Each row was made from one walk, in order. Every step used is in the known rows, and no mark comes twice. Write each row's walk.
Each row is shifted at random along 6 fixed directions that mean nothing.
Known rows:
lefod -> gubi -> lezum -> lotu -> tifel -> fabukif -> vogag: [ 223 -188  194  -50  -69 -177  139 -623  473  113  332   49   -1  420
 -497  -67 -401 -307   42  503  139 -474 -177 -226  444   78  134  288
  -54  152 -308 -851  -82  -12  108  -75  137  -56 -264 -189 -345 -142
  232   15  124  156   25  172  364 -188  -91  152 -300  162  -49  -14
   31   -3  -29  170  112  431  -43  303  641]
desap -> tifel -> gubi -> vogag -> fabukif -> lotu -> lefod: [ -86 -103   92 -120 -124  232   77   -8  -32 -341  104   39  -31 -278
  -35  128  203  107  148  156 -232 -220   35  -68 -181  151 -123  -19
  -52    3  132  136  147 -100  -33   79   54  -93 -297   76  -79  242
  185 -113    9  130 -228  136  127 -191 -105   46 -358   88  107  -31
 -315  120  348  466  -68 -208  200   30  -33]
desap -> lotu -> lefod -> vogag -> notoni -> fabukif -> lezum -> gubi: [ 108  -59 -206 -128  -21 -181  -92   70 -164 -332 -179 -146 -243 -229
  310  -27  -16  261  -44 -176  187 -183   77   63 -137   81   25   45
  216  -76   43  328   30   94 -141  -98  -99 -257  159   75  218  273
 -206  -24 -239 -182 -186  104  -48 -196  -20   11 -168  177  323  267
 -219 -124  -89 -230 -121 -121  -56  -78 -154]
tifel -> gubi -> lezum -> lotu -> lefod -> fabukif -> desap: [-169  245   -3  179  256  -68  148  348   29 -301   51 -307 -174 -116
    9 -330   -4  121 -230   61  137 -153 -224 -298 -340 -128   83 -345
   24 -145  104  120   73   -2   18 -209   -7 -274  166  -11  -29    8
 -349   70 -370   -4 -198 -285 -141 -356  106   52  -64  487  -78 -318
 -386 -261 -213 -479  -21   -9 -200 -256 -416]
lezum -> lotu -> gubi -> vogag -> notoni -> fabukif -> desap: [-321 -572  100 -389 -398 -227  -25 -367 -279   58 -528   77 -306  256
  524  461  125 -153  -98 -148   -2  427  595  294  145  427  341  -66
  226  375 -318  324   89 -556 -335  229  -56 -268  107  294  410  -54
  252  -41   19 -327  -23  407 -144    4  459  113 -149 -160  163  325
  393  -60  281   -1    1 -110  248  266  422]
lotu -> tifel -> lezum -> gubi: [ -18  227  -59  -90  111   95  -92 -105  101  182  -95  158 -109  -48
  534   -4   77  396  -51 -151 -112  214  377  -40   85   40   79 -235
   -3  350  427  158    3  102 -267 -416   52 -233   51  319  257  -40
 -241  -19   67 -336   77  -49  -51  234  633  130  267    7  182 -149
  281   14  -93   -3 -200 -118 -106   35  -44]
fabukif -> tifel -> desap -> lotu -> gubi -> vogag -> notoni: [ -40   76 -263  137   89  489   61  -60 -119  203  -15 -277   56  163
  -96   -7   30  -29 -227 -374   -5   71  114 -436 -114 -176  158   29
 -456  142  194 -265   79  214 -381 -446  -67  211  133  157   72 -299
  -26  132  221   95  -53  -54 -315  147  659  -49  279 -206  -51 -202
  348  -76   12 -119   36  -61  -24 -103  261]
tifel -> gubi -> lezum -> lotu -> lefod: [-344   58  251  -80   21  -88  317  630 -271 -129 -307   -9  511 -237
  244   10  584  211  224  330 -160  194  223  322 -287 -126 -255 -577
  265 -298   27  802   29 -411  278  206   89  -67 -337   86 -178  -31
 -199  115 -154 -108  237 -246  -88  -86 -393  -21  -64  101  227  -94
   13   30 -109  555   16 -392  -44   -1 -569]
fabukif -> desap -> lotu -> lefod -> vogag -> notoni: [-115 -239 -129  -63 -331   93  156  -91 -219 -302 -138 -248 -129  103
   -6  160   -3   45  -11   43  -65  -41  227 -188 -176   96   84  358
 -361  -56   11   -9  141  121   57  -16 -151   17   43  266   76 -124
  264  -17   -1  174 -353  329 -324 -350   35  199 -316  -59   71   71
 -179 -217  161  402   32 -300  272  -40  234]
fabukif -> lotu -> lefod -> tifel -> lezum -> gubi: [ 157  654  -83   73  527 -201  -80  546  -42  -63 -194 -103  188 -326
    5 -274  116  269  -39  -60   49  -51 -118   26 -228 -240  -93 -454
  231 -211  238  661  -99   67   72 -147   41 -173   80  -35   94  230
 -811  442 -437 -220   99 -203  -74 -193  -76   18  187  378  123   95
 -231  -38 -476 -430  -89 -177 -194 -173 -510]
lefod -> lotu -> tifel -> lezum -> gubi -> vogag -> notoni -> fabukif: [ 406   38 -202  180   -2  155  -53  173   -5  186  -27  390   61 -164
  -60 -138  213    6  131 -265   -5  229 -270  243   81 -252 -112   91
 -244 -211  127  218  -90  137  -33  220 -158  -10    0 -354   49 -116
  -84  125   11 -123  192   69  235  478  -47 -135  507  -18   -3  127
  287   13  -61 -225   89  210  -88  -26 -112]
lezum -> lotu -> desap -> tifel -> gubi: [-219  201 -131   32  167   76 -357  -86  189 -449  362 -300 -359 -152
  247  -86 -248  238 -405  -17  264 -325  138 -537 -499  498  272   39
  323  112  247 -302  168  371 -270 -436  180 -199  -67  607 -119  632
   60   10  254  212 -188  -22 -104 -326  310   52 -480  -17  220 -222
 -684   57   61   -9 -499  134   61  -53   -4]
tifel -> lefod -> fabukif -> vogag -> gubi -> lezum -> lotu -> desap: [  13   50  -45  -49   62 -138   98  519 -337 -154 -183  -14  -36 -412
  364  233  286  312    3  169 -323   32    6  468 -256    5  -55 -571
  223 -230   50  641   -7 -375  218  271   96 -249  -48  -19   96  395
 -180  -67 -245 -252   29 -120  -32  -88 -147  -89  -48  176  -47  293
 -177   73   48  107  -21 -504  -53  -82 -487]
lefod -> gubi -> vogag -> fabukif -> tifel: [   8 -155  126  -84 -140    2  -42 -601  137  387  -41  109  -85  346
 -397  164 -195 -445  105    9  -77   46  111  -89  478  129  254  278
   16  328 -144 -333  -14 -165 -100  210  -22  276    7    2  150 -242
  175   11  -10   40 -268  173  -94  -80  105  163 -106   81  -47   40
  249   -6  223  243   72  -63  220  248  604]
lefod -> gubi -> notoni -> fabukif -> lezum -> lotu -> tifel -> desap: [-224 -109  -33   57   84 -321  103  536  -58  190 -513   51  319  136
  213  -40  217  -48  -33  201  299  505  237  220  -89   39  147 -514
  382  -48 -272  451   26 -318  121  257  -53  -53  -54   44 -116   -2
 -294  357 -194 -168  423 -189  -83 -248  -86  -11   55   26  183  150
  212  -78 -476  -36  -44  102   80  190 -180]
fabukif -> tifel -> desap -> lotu -> gubi: [ 180  136  134   37   13  -39   31  -34  267   30  450 -311  535  139
 -622 -217 -330  -96  120  599   37 -166 -378 -371  148 -139 -420  193
 -213 -184 -245 -431  -29  106  268 -290  235  194 -216 -391 -280 -165
  -26   89   35  252  195 -148  327   79 -209   77  -53  -70 -245 -114
  -43   49 -174  -88  161  326  235   43  108]
vogag -> gubi -> lezum -> lotu: [ 105  127  116   45   90  139 -220 -164  -65  167  391   97   -8  -91
   26  -54    0   65   22  -73 -257 -235 -205  326  276   59 -247  164
   66  -52   28 -206  -69  148  161  165  395    8 -136 -293   71  198
  234 -374  170  114   92   82  259  535 -300 -147  191 -137 -204 -139
   75  291  307 -169  146   29 -326  -57 -219]
fabukif -> vogag -> gubi -> lezum -> lotu -> lefod -> tifel -> desap: [ 583  540  115  230  465   43 -122  347  -37  188  273  -53  356 -172
 -510 -203 -231   14   28  231  -55 -277 -757  327  309 -264 -251   14
 -193 -317 -159 -241 -344  217  326   96  202   43  -68 -654  -63  135
 -604  454 -328   32  321  165  329  110 -305  -26  460   93 -255  143
   33  245 -347 -785  275  430 -251  -39  -73]
lezum -> lotu -> lefod -> fabukif -> desap -> tifel: [   6   12  -40 -269  237 -100 -226   71  -42 -126 -306  -41   95   -3
   72  -58  130  -29 -187  119  -19  -39  100  186  -83  363   59 -190
  114   86 -136  177 -124  -36 -194  212  249 -256  114  129  390   78
 -281  201 -444 -286  144  116 -220 -212   95  243   30  -37   88  249
   40  218    5 -440  -40   39  146   41   31]
desap -> tifel -> gubi -> notoni -> vogag -> fabukif -> lotu: [  93 -414  220  -11 -300   34  205  -27  -94   91  -88  370  234  285
 -447   87   80 -353  381  157  -36  328  -60   94  129  -45 -148  259
 -238  -49 -375  347   20 -221  205  585 -205  372  -29 -494 -224 -261
  342 -208  135  153   95  -40  111  138 -469 -116  -83 -184 -181   89
   66   39  277  328  216  122  254  -27   14]
notoni -> fabukif -> tifel -> lefod -> vogag -> gubi: [  30  189  -92  340    4   90  -48  -56   74  146  -59 -113 -248  125
  -61 -415 -393  -32  144 -309  187  285  -19 -537 -344 -248  294  139
 -292  202  109  294  -89  382 -242  -48 -509  223  372   61  236 -231
 -250  160 -189  -39 -407 -318 -235  -80  588   75   92  305  184 -337
   12 -477 -108 -184 -205 -179   86 -215   72]
tifel -> lezum -> gubi -> notoni -> fabukif -> vogag: [ 174 -389   94 -223 -300  -51  148 -397   -8    9   49  307 -212   31
  -41  289   35 -180  187  -82 -121   56  180  155  311  -75   73  187
   58   44  -89  277  134 -419  -80  143 -213   17   -3  -84 -324 -177
  227 -244  364    3  -47   82  128  122 -247  -92  -52  -16   12  209
    7 -141  231  379  109   34   33   50  258]
desap -> tifel -> gubi -> lezum -> lotu: [ 224  472  109 -114  522  -16 -331  426 -176   21  170   56  400 -350
 -263   70  335   45  -89   77  -33 -288 -288  634   84  196 -118 -305
  612 -305 -151  247 -134 -118   98  347  442   42 -394 -231 -108  597
 -357  296  -81  -23  485   91  278  172 -733 -148  162 -206  -47  201
  -96  551   48 -405   36  266 -297   97 -339]
lefod -> tifel -> desap -> lotu: [-103  106   29  108  -15 -130  -61  352   21   64  150  -41  352   34
 -493 -124   72 -219   83  351  -76  251  -54 -215 -272  177 -296  -71
   86 -333 -128  433  269 -127  478  428  -63  195 -222 -148 -448   71
  108   25   68  472   71 -252  -39 -247 -789  139 -168  -65 -257  -53
 -471  -92  -25  410  -33   34  403 -101 -254]
fabukif -> tifel -> lezum -> gubi -> notoni: [ 138  157  181 -225  169   49   86   86 -205  216  129  297  205 -246
  -46  416  295  112  111 -187 -270  102  214  549  342 -125 -137 -102
  162  -98  138  447   26 -260   16   90  167  239 -168  -63  -88  -24
  -89  -45  269 -146  232   66  118  326 -331 -202  329 -257 -218  239
  166  308   28  154  206 -149 -107  114  -94]
lefod -> lotu -> tifel -> lezum -> gubi -> notoni -> fabukif -> vogag: [ 417 -224   23   56 -149  -10  228 -427  381   -7  436  312 -104  158
 -339 -143 -281 -229  189  120   -5 -242 -218 -133  389 -367 -167  475
 -333  -41  -53 -476  -14   -1   62 -119 -115   31   71 -393 -362 -304
  291 -248  228  195   37   72  420  275 -213  -39   74  135 -182   70
   42  -90  -21  130  253  326  -49  -10  308]
tifel -> desap -> lotu -> gubi -> lezum: [ -60  308  -77  -47   70  308 -108  256  -16   75  314 -116  161 -318
  -47   84  234  184  -50  -19 -198   50 -209   79  -61 -150 -198 -270
   13  -52  243 -155  182 -120 -144 -285  172   45 -148  -32  -99  115
  -74 -108   13   35  101 -248  205  239   84 -144  281 -127 -153 -228
  161  177   91  -64   78    3 -181 -120 -244]
lefod -> fabukif -> desap -> tifel -> gubi -> vogag -> lezum: [  71   98   -3  -78  102  188 -220 -144  -26  203  -60  -35 -202  -54
 -210  184  -18  -80 -143 -186  -88  -33 -174  149  195  180  299   75
  -10  267   51 -368  -98   51 -182   50  -62  113   60   -9  223   13
 -107  146  -61 -105 -137  281  -66  -48  190   43  208 -132 -122   25
  214  143  232 -349  -84  128  -94   68  251]
tifel -> fabukif -> lezum -> lotu -> gubi -> vogag: [ 137 -318  325 -214 -176  -37  194 -521  150  207  226  127  270  136
  -85  249    1 -187  121  393 -219 -210   59  119  296  120  -97  106
  -39  195 -130 -360    5 -210  110    4  189  -19 -424 -227 -338 -172
  369 -155  365   89  155  123  362  289 -156   70  -72  -41 -120  -40
  314  157  132  493  185   61   70  351  316]
fabukif -> desap -> tifel -> gubi: [  -2   -7  186 -215  -82  103  -70 -197  125  -81  397  243 -282  -12
   49  287 -148   80  113   48 -175  151  230 -190  -47  338  -83  125
 -145  349  287  243  187  -56 -163 -185  -30    2  -48  151  -98   61
  236 -226  265   88 -180   78   58  127  103  145  -54 -267 -183 -131
 -264  118  356  210 -164   42  311  -94  126]
lotu -> tifel -> lefod -> vogag -> fabukif -> lezum -> gubi: [ 310  133  161   52  179 -162   -1 -113   24  133 -155 -116  170   90
  -84 -127 -287  111   47  134  195 -172 -198   78  301  -65  198   51
   11  119 -210 -196 -271  251   39  -72  -73   44   54 -246  232  -17
 -530  283 -271 -264   59   78   17  -92  153  180  111  195  193   17
  202    2 -339 -465  -12  234 -111  224  129]
gubi -> lezum -> lotu -> desap -> tifel -> lefod: [-147   77  131 -147  136  424 -304 -486  -31  -63  225   24 -316  -86
  367  201  -97  268 -318 -108  -97 -221  191  106  -43  512  304   97
  154  357   45 -869 -148  191 -579  -30  247 -228 -273  585  372  324
  232 -111  290 -150   48  304   71  143  705  108 -145 -438  123 -189
  109  497  487 -229 -223  431 -110  299  417]
lefod -> vogag -> fabukif -> tifel -> gubi -> lezum -> lotu -> desap: [ 359  175  -34  245  161  114  235  277  -80   97   33  200  192   14
   99   19  -47  157   24  132 -166  -12 -364  131  151 -356 -248 -184
 -423  -56  141  -37 -232   17  194 -113   49  -37  147 -367   80 -136
 -218  -61 -226 -133  198 -194  156  363   27  -30  273   97 -320   26
  231   98 -140 -221  296  -76 -184 -151 -320]
lezum -> lotu -> tifel -> lefod -> gubi -> vogag -> notoni: [-120  118 -195  -14  106  249 -234 -287 -104 -138  128 -227 -382 -145
  179   80   17   78 -360 -356   71 -306  328  -68 -227  325  519  185
  207  124  198 -490   51  363 -360  -95  136  -60 -142  583  142  419
  217  170  296   71 -204  451 -182 -141  481    7 -166  -88  254  -67
 -109  116  124   59 -296  -80  -52  239  371]
desap -> tifel -> gubi -> vogag -> lezum: [ -26  -13  -47  244 -202  108   54  -31  247  -24  308    5  -27  -36
 -226  -85  -29 -218  223 -145  -96 -133 -235 -421 -203 -198 -264  202
 -213 -135  344  -14  184  277  393 -196 -331  314  -38  -78 -637 -192
  359 -204  447  546 -305 -304 -174   47 -533 -107  -18  -53 -118 -444
 -443 -304   45  625 -184 -126   50 -287 -150]
notoni -> vogag -> lezum -> gubi: [-102  155  -74  -71   48  -45 -296  135 -349  366 -787 -190  209  167
  259 -184  149   73  -54 -335   89  576  238  253   94  -72  355 -281
  149  239 -152  492 -324  -20 -306   38 -128   -1  521   36  513 -310
 -741  366 -277 -680  261 -149 -480  236  720   16  588   28  450   99
  749 -234 -439 -600 -140 -112 -218   10  -97]
vogag -> lezum -> gubi -> notoni -> fabukif -> lotu -> desap -> tifel: [-266 -458   54 -231 -306 -284 -148 -276   69 -137 -236   36  -99  139
  293  216 -153 -160  -84   36  184    8  227   76   64  347   10  221
  214   95 -195 -316   -4   17  -57   42  122   -6  170  290  195  135
  387 -242   72  -82  -17  132 -117 -193   48  -53 -418 -278  124  325
  -14  146   62  151 -118   21  183  115  248]
vogag -> lezum -> lotu -> desap: [ 105   33 -157  168  -84  -21 -241  -94   -8 -223  222 -293   -6 -103
   85 -109 -156  206 -132  244 -207 -402 -385   20  133   87 -277  158
  -60 -262  -48 -462 -124  217  414  -96  441 -339  -53 -152  -81  244
   91 -187  128  104   66   81   89  212 -202    3  -75   46  -76   47
 -339  -11  -76 -178   74   45  -98  -33 -239]
tifel -> gubi -> lezum -> lotu: [-129  339  140  177  358   21   31  441 -138  147  -19  -80  405  -17
 -129 -224  279  -11  -70   32   55   50 -106   88 -129 -138  -24 -411
  306 -208  -48  355  -22 -119  142  127  147  112 -152 -149 -236   45
 -316  142    9   62  322 -369  -47  152 -370 -122  171   47  -23 -284
   42   58 -142 -147   38   56 -350  -92 -522]
vogag -> notoni -> fabukif -> lotu -> tifel -> gubi: [-318   -2  -65   33  -71 -114 -122   11  119 -131  -49 -180 -282   46
  -36  -67  -39   69  -59   63  365  144  283 -375 -199  315  381  -33
  321  117  -84  125  216  -65 -233  -87    7  -68 -164  355   39  402
   18  257  -20   23 -166  164   19 -488  343   87 -452  141  362    6
 -313 -113   25  118 -289   74  204  101  220]
lezum -> gubi -> vogag -> notoni: [  92 -248  383 -191 -247   50   -3 -443 -284  368  -50  -12  332  178
 -266  360   23 -277   59   49 -146   51  164  354  511  193  169  437
  -83    0 -212 -189  -94   56  116  233  163  393 -153 -141  -23 -226
  190   63  475  -28   92  447 -159  279 -100    5  141 -347  -15  139
  470  163   83  258  123   30   55  353  461]
gubi -> vogag -> lezum -> lotu: [  -4  222 -288   19  273  328 -291  112 -346  214 -295  -13   52 -149
  265  -30  485  144 -200 -422 -416   49  142  342  -14   54   58 -381
  121  123  147  374  -88 -123 -148  229  214 -220   37   31  238   90
 -226   15   -4 -198  238   -5 -175  450  103  -14  463  -68   53   33
  329  101  133 -246   27 -301 -285  -38 -330]

Write each row's walk:
[ 409  184 -389  220   78  186  122  173   77  -36 -107  245 -183  -94
 -139  -78  109  157  246 -220   -1   24 -316  -95   13 -411 -178   42
 -302 -205  220  334  -56   15  -18  -32 -360 -115  -92 -107  -46 -225
 -225  247 -186   20 -141  -21   69  -21 -142  -22  152  114   42   53
 -197 -213   99  -96  118  112  -47 -233  -23]
lotu -> lefod -> vogag -> notoni -> fabukif -> tifel -> lezum
[ -81    1   42  158  -32 -215   93  188   62  -46 -156 -157   29  117
  -98 -244 -195 -249   60 -162  350  196 -123 -186 -153 -289  196  -94
 -109  -63 -248  183  -82   50  -92  -64 -352  115  346 -106  -44 -205
 -334  356 -183  -71   11 -220 -112 -145  203  -12  174  237   84  -74
   51 -423 -494 -412   53  121   79  -40   67]
lotu -> tifel -> lefod -> vogag -> gubi -> notoni -> fabukif -> desap
[  72  126 -146   15  116 -261  -78  328  198 -112   31 -171  389  -20
 -220 -340    7 -120   45   55  219 -214 -305    9  132 -232 -395 -125
  -12 -326 -221 -134 -128  148  199 -211  163    7  161 -343  -40   24
 -245  201 -235   -2  383 -117  175   76 -338  -40  247   20  -36  204
   27  -28 -531 -428  161  189    9  -51 -148]
vogag -> lezum -> gubi -> notoni -> fabukif -> desap -> lotu -> tifel
[ 272   28 -147  276   98  182  375  150  116  224 -350  136  300  398
 -452 -322  -54  -94  248   63  236  152 -371 -288  168 -555 -168  160
 -557 -144 -148 -154 -279  106    4    6 -411  192  -16 -292   68 -748
 -257  332 -254   21  113 -132   -2   -4  -60   42  178  -42  -53  -85
  367 -178    7 -232  279  396  -79 -143  117]
desap -> lotu -> lefod -> vogag -> notoni -> fabukif -> tifel -> lezum
[   8   28  286 -111  159 -229  167  184  -24   68 -230    9  345  129
  -47  -42 -207    9  128  475   85  162   36  145  -86   14   24  -77
   29  116 -154  -83 -331   31   63  181   37   90  -16    6  169 -203
 -224  196 -235 -286  186  -77  -97  -42   59  116  -11 -121   16   33
  276  195 -183 -122  -61   68  117  179  -78]
fabukif -> lezum -> lotu -> desap -> tifel -> lefod -> gubi
[-362  -70   13   56   68  242  206  -70   66  158   75 -279  182  220
 -179 -150  -47  -71 -301  -24  206  220  252 -438 -157 -143  256   57
 -199  113  -31 -495  159   93 -332 -252   50  353  112  273   65 -400
  122  -80   82   62   18 -274 -159 -172  565  -57   -4  -86 -140 -291
  344   18  -70   48   88   12   31   35  163]
lefod -> fabukif -> tifel -> desap -> lotu -> gubi -> notoni
[-262  -79   70  100 -190 -226  141   60  300  169  106  -59  -58  120
 -315  -30  -78 -216  213  175   72  -15  -88 -173  -36 -119   52  -58
  116  -52  -73 -105  233 -156  253   21 -159  236 -109  -55 -244   30
  195  -59  -87  287 -305 -189   13 -399 -251  -61 -212  255   14 -121
 -126 -200    6  541  -61 -200  -24  -48  124]
lefod -> lotu -> tifel -> fabukif -> vogag -> gubi -> lezum
[-207 -289  168   76 -187 -102   66 -432  117    6  136  223 -334  383
  128   27 -126 -211    4  -31  218  -93  169  -90  104  230   88  252
  350   97 -228 -309   84  -99   91  206 -124   32 -164  105 -155   70
  619 -359  277  333 -125   69  106  -57 -254  -59 -506  -52   15 -241
 -220    3  401  354  -88  254  -98   59  216]
notoni -> vogag -> fabukif -> tifel -> gubi -> lezum -> lotu
[-344  -83   89   41 -228 -127  103   27   56  -94  -66 -167 -117   -4
 -139 -115  -43 -179   64   50  286   -5 -145  -51  -36 -172  122  172
  182 -150  -28 -404   62    5   -9    7  -17  114   29  124   -5  -78
  161  -39 -176   50 -308  -34  -67 -328  -18 -170 -285  191  178 -175
   -1 -135  -34   94    5  -10 -187  -33   -6]
vogag -> notoni -> fabukif -> lotu -> lefod -> gubi -> lezum
[ 376  255   28 -387  188 -204 -254    1 -135 -263   42  109 -100 -451
  -45  457   52  348   14  182  -99 -463  -37  615  291  404  -27   15
  632 -139 -106  163  -77 -152  102  258  149 -174 -458   61  288  762
 -217  224 -253 -151  -46  641  432 -353 -543   83 -408  -25   61  624
 -374  438  304  -63 -126   26   72  351  155]
desap -> lotu -> lefod -> vogag -> fabukif -> tifel -> lezum -> gubi
[ 169 -113 -291  -65   46  143 -148  -39   89 -113   24  295 -195  -15
  443  -81   26   54  -40 -509  -59   71  -43   19  -90 -130 -346   20
 -393  161  230  129  -63  194 -297 -232  -16 -200  422  -44  267 -218
  108 -303  -68 -156  143 -147    8  529  266 -111  452 -309 -142   22
  159  100   70 -500   85   65  -24 -313 -152]
vogag -> lezum -> lotu -> gubi -> notoni -> fabukif -> desap -> tifel
[-151 -149 -196  189  -56 -195 -136 -271  167  -28  -96 -296 -511  177
 -227 -148 -261 -303 -140 -309  574 -151 -127 -439  -86  119  488  316
  310    3 -170 -340  182   98 -185  -57 -296   40   61  167 -177  153
   13  226   25  302 -430   81 -256 -579  -39   -8 -324  262  342  -78
 -415 -351  -29 -149 -158  328  -70  -62  329]
lefod -> tifel -> gubi -> vogag -> notoni -> fabukif -> lezum
[-253 -158  199 -519  -89   28   87   38 -514   19 -377   53   67 -177
  415  610  319  238 -108 -169 -269  220  615  752  221  170  171  -86
  131  246  -30  167  -55 -324 -249  151  108   86  116  322  557   -1
    3  -99  -93 -468  123  463  -69   30  254   -7  114 -343  -33  470
  611  353  134  120  137 -453   -5  291  116]
fabukif -> desap -> lotu -> lefod -> vogag -> lezum -> gubi -> notoni
[  -3  197 -394   57  117 -286 -322  434  -80 -224 -297 -600   88 -295
 -604 -171  151 -143  -96  -73  234 -235 -443  160 -117 -216  277 -149
  589 -486 -455  170   24 -257  125  215  -31   53   52 -113 -111  397
 -578  596 -446   12  -35   24  -99 -587 -468 -176  -44  359  344  449
 -332 -239 -341 -384  -50  -41 -127    0  -81]
lefod -> lotu -> gubi -> notoni -> fabukif -> vogag -> lezum
[  -3 -164   88  -78  -12  -28   -3  -35   20  114 -329    6  394  218
   47    7  -66 -243  -51  119   -1   61   20 -103   33   48  -32 -109
 -214  160  -60 -101 -147   98  -67  -88   82  120  288  -57  129 -171
 -137   19  -64 -155  174 -207 -279   78  220   65   52  -95    8  104
  355   85 -199  -37    3  -85  131   15   46]
lezum -> gubi -> vogag -> fabukif -> lotu -> desap -> tifel
[-150  -20  164  197   41    2  371 -142  356  -98  468 -126  193  274
 -120 -303 -305 -132  -92  -33  274 -329  -70 -565   41 -402 -254  277
 -332 -155  113 -715   77  468  198 -656  -29  284  130  -57 -485 -418
  282 -291  504  446   76 -330    1  126 -171 -152   -2  -75 -308 -496
 -109 -159 -346  104  127  257 -192 -134  -61]
fabukif -> desap -> lotu -> tifel -> lezum -> gubi -> notoni
[ -37  102  174  -72   80 -356  -29  316   -5  -34 -114 -137  383  -65
 -428 -243  -71 -267  143  202  215   20 -237  196   -8 -107 -191  134
   -2 -362 -356   26 -180   54  207  337   75  214   91 -235  192   -8
 -253  374 -507   -1  128  129   62 -301 -387   46   65  125   -4  323
   30   92 -330 -196  218   14  204   15   -8]
vogag -> gubi -> notoni -> fabukif -> desap -> lotu -> lefod -> tifel
[ -21 -318   38    8 -334   14   88 -106 -153 -149   70   88  -88   44
  380  207  -50  188   13  167 -153   40   42  247  107   61 -167  225
 -158  -51  -67 -298 -124   -7  249   20  126 -149   11  -35  -78   -9
  434 -353  335  -19  156  175  140  346   13 -122  -68 -210 -112  114
   32   62   78  248  100   -8  -13   39  -85]
tifel -> gubi -> notoni -> vogag -> lezum -> lotu -> desap
[ 149    9  -16  194  -42  379  136  -37  112  406   69  329   46  185
   25  -23  -56   12   71   95 -284  432    0 -182  189 -128  -40 -128
 -609  418  264 -138   23   10  -84  -91  -53  -25   97 -246   25 -342
   30 -123   42  -78  100 -108  161  390  593  124  395    6 -291 -246
  489  -18  -36  -31  120   43  120   20   58]
lefod -> gubi -> vogag -> fabukif -> lotu -> tifel -> desap
[  22   50   84  107  116  -24   10  357  -84  -37  -18  159  -18 -303
  121  -94  134  182   17  115  -59  145 -121  210 -439  131   -3 -200
   76 -231   84  350  -36  159  170  509  -74   43 -125   19  179  165
   40 -117 -211 -110  -86 -216  -63 -174 -145  -42  -74    0  -87 -102
 -238  177  199   35 -209 -109   52  -74 -391]
vogag -> gubi -> lezum -> lotu -> desap -> tifel -> lefod -> fabukif
[ -70 -195 -254  203 -170   42  -34 -481  215 -284  212 -144 -629  219
  350 -271 -428  -67 -300 -475  254 -177  -81 -518 -104 -184  137  368
 -309  219   83 -578   66  318 -282 -491 -199 -268  531  130   67 -220
  286 -343   83  130 -290  -70    5  119  544  -41  -35  186  -79 -309
 -126 -412  -80 -495   54  172 -160 -221  126]
lefod -> vogag -> lezum -> lotu -> gubi -> notoni -> fabukif -> desap
[-159  -83   53  -44   15   20   39 -179 -124  182 -278 -109   -4  234
  306  211  -89   94 -191  142 -117   14  200   90  264  151  144 -127
    2  315  -90 -435 -234 -173  -90 -155  225 -160   52  179  336  -43
   -9   28    1 -248  145  203  -70  118  504  102  -49  -88  -21  162
  425  139   33  -79   53  -92  -72  191  202]
fabukif -> tifel -> gubi -> vogag -> lezum -> lotu -> desap
